A = 150  150  150  150  150  150  150  150  150  150  150  150  150  150  150  150
A[0]	150
A[9]	150
A[1]	150
A[2]	150
A[7]	150
A[10]	150

B =
[[136 134 126 128 128 110 136 130 124 134]
 [115 126 121 127 128 116 136 138 136 138]
 [123 124 136 121 134 123 131 138 119 144]
 [128 126 110 134 128 132 111 128 115 139]
 [120 115 126 111 123 133 135 153 122 134]
 [142 111 111 105 125 111 141 131 139 125]
 [155 128 128 127 129 138 117 133 156 131]
 [140 123 134 125 118 123 128 121 143 134]
 [122 121 145 124 130 110 132 123 151 156]]
B[-9][-10] = 136
B[:, -6] = [128, 128, 134, 128, 123, 125, 129, 118, 130]
B[-6][-7] = 134
B[-2][-5] = 123
B[-8] = [115, 126, 121, 127, 128, 116, 136, 138, 136, 138]
B[-7][5] = 123
B[-3][-8] = 128
B[-3] = [155, 128, 128, 127, 129, 138, 117, 133, 156, 131]
B[-9][3] = 128
B[4][3] = 111
B[6][8] = 156
B[5][-2] = 139
B[:, -1] = [134, 138, 144, 139, 134, 125, 131, 134, 156]
B[-7][-10] = 123
B[-8][-4] = 136
B[4][4] = 123
B[-5][-5] = 133
B[-4][4] = 125
B[-3][4] = 129
B[8] = [122, 121, 145, 124, 130, 110, 132, 123, 151, 156]
B[-8][1] = 126
B[-4][-9] = 111
B[4][7] = 153
B[3][-3] = 128
B[-3][-4] = 117
B[-8][4] = 128
B[-9][-5] = 110
B[7][-3] = 121
B[:, 0] = [136, 115, 123, 128, 120, 142, 155, 140, 122]
B[0][7] = 130
B[-8][-7] = 127
B[3] = [128, 126, 110, 134, 128, 132, 111, 128, 115, 139]
B[2][-2] = 119

grid = [[111, 104, 133, 131, 116, 124, 137, 106, 140], [112, 134, 141, 137, 111, 115, 136, 133, 140], [127, 135, 132, 127, 123, 118, 135, 136, 124], [111, 148, 150, 142, 107, 106, 136, 144, 140], [135, 115, 118, 118, 133, 134, 131, 117, 115], [112, 110, 145, 137, 112, 111, 135, 112, 141], [104, 117, 147, 141, 106, 112, 138, 116, 149]]
grid[0][0] -> 111
grid[5] -> [112, 110, 145, 137, 112, 111, 135, 112, 141]
grid[1][0] -> 112
grid[6][4] -> 106
grid[3][4] -> 107
grid[6] -> [104, 117, 147, 141, 106, 112, 138, 116, 149]
grid[3] -> [111, 148, 150, 142, 107, 106, 136, 144, 140]
grid[:, 4] -> [116, 111, 123, 107, 133, 112, 106]
grid[2][1] -> 135
grid[2][5] -> 118
grid[1][8] -> 140
grid[3][3] -> 142
grid[2] -> [127, 135, 132, 127, 123, 118, 135, 136, 124]
grid[:, 2] -> [133, 141, 132, 150, 118, 145, 147]
grid[0][6] -> 137
grid[6][1] -> 117
grid[0][2] -> 133
grid[4] -> [135, 115, 118, 118, 133, 134, 131, 117, 115]
grid[1][6] -> 136
grid[2][4] -> 123
grid[:, 5] -> [124, 115, 118, 106, 134, 111, 112]
grid[6][5] -> 112
grid[3][5] -> 106
grid[3][1] -> 148
grid[1] -> [112, 134, 141, 137, 111, 115, 136, 133, 140]
grid[6][8] -> 149

X =
[[122 135 122 136 140 137 137 120 120 122 118 109 129 122 123]
 [138 116 139 123 119 140 125 131 130 141 134 111 126 131 139]
 [119 120 118 123 146 133 137 120 120 135 118 122 134 122 119]
 [140 140 141 140 107 121 125 131 131 118 132 141 117 128 140]
 [129 119 129 116 127 121 136 123 125 134 123 149 131 121 129]
 [132 115 132 121 121 127 120 134 132 141 138 135 126 134 132]
 [114 114 115 115 149 134 120 135 131 139 134 123 139 135 116]
 [114 138 114 131 140 122 122 135 135 118 131 136 135 134 115]
 [143 120 143 129 109 129 139 116 118 135 122 129 121 119 141]
 [128 131 128 128 125 125 117 137 136 131 136 130 126 137 125]]
X[-10,0] => 122
X[-2,5] => 129
X[7,-9] => 122
X[-10,7] => 120
X[:, -12] => [136, 123, 123, 140, 116, 121, 115, 131, 129, 128]
X[9,9] => 131
X[:, -9] => [137, 125, 137, 125, 136, 120, 120, 122, 139, 117]
X[-5,12] => 126
X[-4,7] => 135
X[-8,11] => 122
X[:, 13] => [122, 131, 122, 128, 121, 134, 135, 134, 119, 137]
X[-5,4] => 121
X[-1,14] => 125
X[5,5] => 127
X[-10,11] => 109
X[-4] => [114, 114, 115, 115, 149, 134, 120, 135, 131, 139, 134, 123, 139, 135, 116]
X[-4,-3] => 139
X[1,-2] => 131
X[5] => [132, 115, 132, 121, 121, 127, 120, 134, 132, 141, 138, 135, 126, 134, 132]
X[0,3] => 136
X[:, 5] => [137, 140, 133, 121, 121, 127, 134, 122, 129, 125]
X[9,0] => 128
X[4,-7] => 125
X[:, -15] => [122, 138, 119, 140, 129, 132, 114, 114, 143, 128]
X[7,-12] => 131
X[2,7] => 120
X[-3,11] => 136
X[8,1] => 120
X[9,1] => 131
X[:, -1] => [123, 139, 119, 140, 129, 132, 116, 115, 141, 125]
X[3,-13] => 141
X[-8,8] => 120
X[-10,-3] => 129
X[7,-13] => 114
X[-1] => [128, 131, 128, 128, 125, 125, 117, 137, 136, 131, 136, 130, 126, 137, 125]
X[-2,-13] => 143
X[:, -6] => [122, 141, 135, 118, 134, 141, 139, 118, 135, 131]

arr =
[[128 107 125 123]
 [117 122 135 117]
 [127 108 125 122]
 [125 109 128 121]
 [113 135 138 119]
 [130 105 122 125]
 [129 106 124 124]
 [131 105 120 126]
 [120 117 133 117]
 [120 117 133 118]
 [126 109 127 121]
 [120 118 133 118]
 [122 114 131 118]
 [123 112 130 119]]
arr[0, 0]: 128
arr[10, 3]: 121
arr[:, 0]: [128, 117, 127, 125, 113, 130, 129, 131, 120, 120, 126, 120, 122, 123]
arr[2, 1]: 108
arr[13, 2]: 130
arr[7]: [131, 105, 120, 126]
arr[9]: [120, 117, 133, 118]
arr[2, 0]: 127
arr[:, 3]: [123, 117, 122, 121, 119, 125, 124, 126, 117, 118, 121, 118, 118, 119]
arr[3, 0]: 125
arr[0, 2]: 125
arr[6, 0]: 129
arr[4, 0]: 113
arr[:, 2]: [125, 135, 125, 128, 138, 122, 124, 120, 133, 133, 127, 133, 131, 130]
arr[11, 1]: 118
arr[1, 2]: 135
arr[12, 2]: 131
arr[11]: [120, 118, 133, 118]
arr[9, 1]: 117
arr[7, 0]: 131
arr[10, 1]: 109
arr[12, 3]: 118
arr[8]: [120, 117, 133, 117]
arr[8, 2]: 133

W =
[[115 130 125 115 110 106 147 137 128 130 108]
 [116 129 125 115 110 106 146 136 127 129 108]
 [115 131 125 114 110 108 147 138 128 131 109]
 [115 131 124 114 110 109 147 139 127 132 111]]
W[0, 0]	115
W[:, 3]	[115, 115, 114, 114]
W[2, 8]	128
W[:, 0]	[115, 116, 115, 115]
W[3]	[115, 131, 124, 114, 110, 109, 147, 139, 127, 132, 111]
W[:, 10]	[108, 108, 109, 111]
W[3, 5]	109
W[0, 3]	115
W[1, 8]	127
W[2, 2]	125
W[1, 1]	129
W[1, 6]	146
W[1, 3]	115
W[3, 7]	139

x =
126,135,135,138,136,127,149,122
125,139,127,127,126,138,131,119
133,124,140,131,125,131,132,121
x[-3][-8]	126
x[1]	[125, 139, 127, 127, 126, 138, 131, 119]
x[-3][-1]	122
x[-1]	[133, 124, 140, 131, 125, 131, 132, 121]
x[2][6]	132
x[-2][2]	127
x[-1][-7]	124

a = [113 103 143 106  99 129 127]
a[0]	113
a[-2]	129
a[-5]	143
